Below are the code and all the weights of a small trained network. Each question names an input and a class and asks about switching units off, where a switched-off unit gives its printed mean instead of its output.

import numpy as np


def w(rows, s, z=0):
    codes = np.array(rows[::2]) - 128.0
    scale = np.full(codes.shape[1], s)
    scale[-1] = z or s
    return codes * scale


def norm(h):
    return h / np.sqrt((h * h).mean(-1, keepdims=True) + 1e-5)


def f(y):
    return np.maximum(y, 0)


def log_softmax(a):
    a = a - a.max(-1, keepdims=True)
    return a - np.log(np.exp(a).sum(-1, keepdims=True))


def net(x, mask):
    res = np.array(x, float).reshape(1, 4) / 4 @ E
    u = 0
    for l in range(2):
        y = f(norm(res) @ A[l][:, :-1].T + A[l][:, -1])
        res = res + np.where(mask[u : u + 5], y, B[l][:, -1]) @ B[l][:, :-1]
        u += 5
    return log_softmax(norm(res)[-1] @ U[:, :-1].T + U[:, -1])


A, B = {}, {}
E = w([
[254,158,75,186],'x0',
[229,83,238,144],'x1',
[82,57,110,224],'x2',
[145,46,90,45],'x3',
],0.0044)
A[0] = w([
[106,171,197,191,121],'L0N0',
[79,26,111,226,103],'L0N1',
[34,88,231,109,66],'L0N2',
[154,5,85,57,154],'L0N3',
[110,148,122,134,3],'L0N4',
],0.011,0.005)
B[0] = w([
[67,123,253,171,222],'L0N0',
[185,233,136,30,240],'L0N1',
[212,39,44,33,222],'L0N2',
[74,195,240,237,253],'L0N3',
[235,155,101,85,128],'L0N4',
],0.0069,0.0052)
A[1] = w([
[42,173,96,98,51],'L1N0',
[83,149,151,73,3],'L1N1',
[49,198,1,158,199],'L1N2',
[126,230,133,92,47],'L1N3',
[185,171,86,223,90],'L1N4',
],0.01,0.00069)
B[1] = w([
[215,75,186,120,209],'L1N0',
[45,139,59,144,197],'L1N1',
[239,113,198,205,237],'L1N2',
[41,205,120,77,253],'L1N3',
[37,2,87,7,222],'L1N4',
],0.0094,0.0056)
U = w([
[252,148,220,142,182],'0',
[48,169,205,140,184],'1',
[136,63,44,52,206],'2',
[124,247,137,77,187],'3',
[115,159,120,140,121],'4',
[100,153,31,203,5],'5',
[117,151,60,230,12],'6',
[97,139,11,179,2],'7',
],0.015,0.0069)

Each question gives the input, the list of numbers given to net, and the class t.
The units are the neurons (one row each of A and B). Each row of codes is followed by its name. A weight is (code - 128) times the scale printed after its matrix; where a second scale follows, it is the last column's (A, B and U).
mask holds one flag per neuron, layer by layer. A switched-off neuron (its flag False) gives its mean, the last column of its row in B, instead of its output. The means were averaged over made-up inputs and are rounded, as every weight is.
A unit's drop is (log p(t) with every unit on - log p(t) with that unit switched off) / (log p(t) with every unit on - log p(t) with every unit switched off).
The circuit of an input: a set's keep is (log p(t) with only the set's units on - log p(t) with every unit switched off) / (log p(t) with every unit on - log p(t) with every unit switched off). Starting from all 10 units, units are removed one at a time, each time the one whose removal leaves the highest keep (on an exact tie, the one counted first), for as long as the keep stays at least 0.8.
circuit, biggest first: the units of the circuit, biggest drop first
k most important neurons: the k neurons with the biggest drops, biggest first
top k neurons in layer l: the k neurons of layer l with the biggest drops, biggest first
input [7,2,-7,4], class 2: 4 most important neurons : L1N4; L0N1; L0N0; L1N2
input [-8,-8,-7,-2], class 0: 3 most important neurons : L1N0; L1N2; L1N4
input [-2,-6,-1,4], class 0: top 2 neurons in layer 1 : L1N2; L1N0
input [-5,-4,-5,-1], class 2: 2 most important neurons : L0N3; L0N2
input [5,6,7,0], class 3: circuit, biggest first : L0N1; L1N2
input [-1,-8,-7,6], class 0: circuit, biggest first : L1N2; L1N0; L0N1
input [5,-4,-2,-6], class 1: top 3 neurons in layer 0 : L0N2; L0N0; L0N1
input [8,-6,-6,-2], class 2: circuit, biggest first : L1N4
input [-7,2,8,-7], class 3: top 3 neurons in layer 0 : L0N1; L0N2; L0N3
input [-7,-8,0,5], class 0: 3 most important neurons : L1N0; L1N2; L1N4
input [5,3,2,-7], class 1: 2 most important neurons : L0N0; L1N2
input [-8,7,-5,4], class 2: 3 most important neurons : L0N2; L1N2; L0N0
input [5,-6,-5,2], class 0: circuit, biggest first : L1N2; L0N1
input [4,-3,1,6], class 1: most important neuron : L0N3
input [6,1,5,-1], class 2: 2 most important neurons : L1N4; L0N3
input [-2,-3,-4,8], class 1: top 2 neurons in layer 0 : L0N3; L0N1
input [-3,-8,6,8], class 0: 3 most important neurons : L1N2; L1N0; L0N0
input [-6,-5,8,2], class 3: 4 most important neurons : L0N1; L1N4; L1N1; L1N3
input [-5,-1,3,8], class 1: 3 most important neurons : L0N3; L1N4; L1N3
input [-7,-7,-5,-3], class 0: top neuron in layer 0 : L0N1
input [7,-1,8,-7], class 3: 3 most important neurons : L0N1; L0N2; L0N0
input [8,-8,8,-7], class 0: 2 most important neurons : L1N2; L0N3
input [-3,-6,7,-3], class 3: 3 most important neurons : L0N1; L1N3; L1N1
input [-5,-6,1,-3], class 0: 2 most important neurons : L1N2; L1N4
input [8,5,-1,4], class 2: circuit, biggest first : L1N4; L1N2
input [5,2,-3,-8], class 1: top 3 neurons in layer 0 : L0N0; L0N1; L0N2
input [-7,1,-2,-3], class 2: top neuron in layer 0 : L0N2
input [-6,1,-1,4], class 2: top 2 neurons in layer 1 : L1N2; L1N3
input [8,-6,3,2], class 2: top 2 neurons in layer 1 : L1N4; L1N0
